Below is a small trained network, with its code and all its weights. Each question gives an input and a class and asks what happens when units are switched off, that is, made to give their printed mean instead of their output.

import numpy as np


def w(rows, s, z=0):
    codes = np.array(rows[::2]) - 128.0
    scale = np.full(codes.shape[1], s)
    scale[-1] = z or s
    return codes * scale


def f(y):
    return np.maximum(y, 0)


def log_softmax(a):
    a = a - a.max(-1, keepdims=True)
    return a - np.log(np.exp(a).sum(-1, keepdims=True))


def net(x, mask):
    res = np.array(x, float).reshape(1, 7) / 4 @ E
    y = f(res @ A[0][:, :-1].T + A[0][:, -1])
    res = res + np.where(mask, y, B[0][:, -1]) @ B[0][:, :-1]
    return log_softmax(res[-1] @ U[:, :-1].T + U[:, -1])


A, B = {}, {}
E = w([
[205,187,143,146,72,183],'x0',
[86,126,205,175,33,64],'x1',
[65,255,107,78,132,110],'x2',
[137,104,110,91,99,103],'x3',
[43,74,78,110,68,205],'x4',
[130,120,115,131,119,117],'x5',
[112,167,155,188,175,169],'x6',
],0.009)
A[0] = w([
[77,93,129,87,128,52,206],'n0',
[132,110,146,105,58,71,132],'n1',
[96,114,99,98,49,192,151],'n2',
[191,179,112,117,49,166,121],'n3',
[114,120,174,169,50,80,48],'n4',
[106,192,122,49,129,103,40],'n5',
[79,93,84,122,101,156,37],'n6',
[165,159,102,163,139,48,66],'n7',
[146,129,201,96,73,95,72],'n8',
[152,142,55,75,168,170,87],'n9',
[112,210,93,87,99,147,68],'n10',
[104,192,43,66,90,61,74],'n11',
[81,118,79,126,94,188,68],'n12',
[192,151,154,152,67,162,93],'n13',
[33,221,159,140,133,90,117],'n14',
[178,122,195,65,144,90,72],'n15',
[115,204,199,139,145,87,31],'n16',
[209,143,92,85,174,127,93],'n17',
[72,159,252,173,75,92,114],'n18',
[171,128,163,89,164,116,40],'n19',
[103,198,120,105,123,132,2],'n20',
[168,106,88,66,87,95,114],'n21',
[218,47,149,89,125,133,45],'n22',
],0.011,0.0069)
B[0] = w([
[246,158,68,125,161,95,226],'n0',
[195,153,67,66,135,189,209],'n1',
[106,198,189,150,151,53,217],'n2',
[178,119,73,99,206,17,208],'n3',
[78,120,154,45,100,218,201],'n4',
[75,42,187,205,123,159,180],'n5',
[152,175,204,205,102,63,162],'n6',
[47,165,233,167,15,104,169],'n7',
[88,147,167,62,165,142,184],'n8',
[84,131,92,13,149,153,193],'n9',
[84,31,134,159,168,168,194],'n10',
[161,94,181,202,137,199,207],'n11',
[80,205,154,184,80,63,175],'n12',
[153,69,152,89,251,69,190],'n13',
[204,83,104,132,135,131,242],'n14',
[77,176,150,166,105,61,168],'n15',
[152,168,136,144,93,135,189],'n16',
[8,174,61,105,90,119,191],'n17',
[92,121,78,36,166,172,254],'n18',
[98,177,187,184,40,129,146],'n19',
[145,1,211,217,138,188,159],'n20',
[208,193,123,176,162,196,183],'n21',
[108,85,189,212,110,236,191],'n22',
],0.0076,0.0099)
U = w([
[129,2,177,192,92,204,69],'0',
[76,168,61,66,110,161,136],'1',
[148,158,102,148,123,130,215],'2',
[128,145,107,136,132,113,191],'3',
[68,211,194,152,62,36,3],'4',
[136,118,94,128,140,101,160],'5',
[145,66,69,110,175,16,101],'6',
],0.0093,0.0081)

Each question gives the input, the list of numbers given to net, and the class t.
The units are the neurons (one row each of A and B). Each row of codes is followed by its name. A weight is (code - 128) times the scale printed after its matrix; where a second scale follows, it is the last column's (A, B and U).
mask holds one flag per neuron, in row order. A switched-off neuron (its flag False) gives its mean, the last column of its row in B, instead of its output. The means were averaged over made-up inputs and are rounded, as every weight is.
A unit's drop is (log p(t) with every unit on - log p(t) with that unit switched off) / (log p(t) with every unit on - log p(t) with every unit switched off).
The circuit of an input: a set's keep is (log p(t) with only the set's units on - log p(t) with every unit switched off) / (log p(t) with every unit on - log p(t) with every unit switched off). Starting from the 12 units with the biggest drops (on a tie, the unit counted first), units are removed one at a time, each time the one whose removal leaves the highest keep (on an exact tie, the one counted first), for as long as the keep stays at least 0.8.
units of the circuit, in order: the units of the circuit, biggest drop first
unit that matters most: the unit with the biggest drop
top k neurons: the k neurons with the biggest drops, biggest first
input [8,6,-5,-2,-3,4,-5], class 6: unit that matters most => n13
input [-6,3,8,-4,-7,1,-2], class 0: units of the circuit, in order => (n5, n11, n20)
input [5,2,1,0,0,-1,-2], class 6: units of the circuit, in order => (n3, n13, n22)
input [7,-6,-2,3,3,2,1], class 6: units of the circuit, in order => (n3, n13)
input [8,-3,3,6,-4,-4,0], class 6: top 2 neurons => (n3, n13)
input [-8,8,-2,3,-8,3,7], class 1: units of the circuit, in order => (n18, n4)
input [8,-3,-1,-4,4,3,-6], class 6: units of the circuit, in order => (n3, n13)
input [5,-5,1,2,7,7,-6], class 4: units of the circuit, in order => (n2, n12)
input [-1,0,7,4,5,2,-2], class 0: units of the circuit, in order => (n11, n5)
input [5,4,-1,1,7,4,-8], class 2: top 2 neurons => (n1, n21)
input [-7,-7,-5,3,-1,-3,-3], class 1: units of the circuit, in order => (n17, n9)
input [0,2,6,-3,8,7,-8], class 2: units of the circuit, in order => (n0, n11)
input [5,-8,-7,-7,1,-3,-8], class 1: top 2 neurons => (n17, n9)
input [-2,3,5,-1,3,5,-3], class 0: units of the circuit, in order => (n11)
input [8,-7,-4,1,-5,1,0], class 6: top 3 neurons => (n3, n13, n4)
input [0,4,8,7,7,2,-8], class 0: top 4 neurons => (n11, n5, n10, n20)
input [-7,7,0,0,6,3,0], class 1: top 2 neurons => (n4, n18)
input [5,-5,-8,-6,-8,4,-8], class 0: top 4 neurons => (n22, n2, n0, n12)
input [2,7,-5,-3,-8,-6,4], class 4: top 2 neurons => (n7, n15)
input [6,5,0,1,6,6,-1], class 4: units of the circuit, in order => (n2)
input [-4,8,1,1,-1,-6,2], class 1: top 2 neurons => (n18, n4)
input [8,-8,8,-7,-3,7,6], class 0: top 2 neurons => (n20, n10)
input [5,6,-3,-3,-1,-4,-3], class 1: top 2 neurons => (n4, n18)
input [2,6,7,6,-3,3,0], class 0: top 2 neurons => (n11, n5)
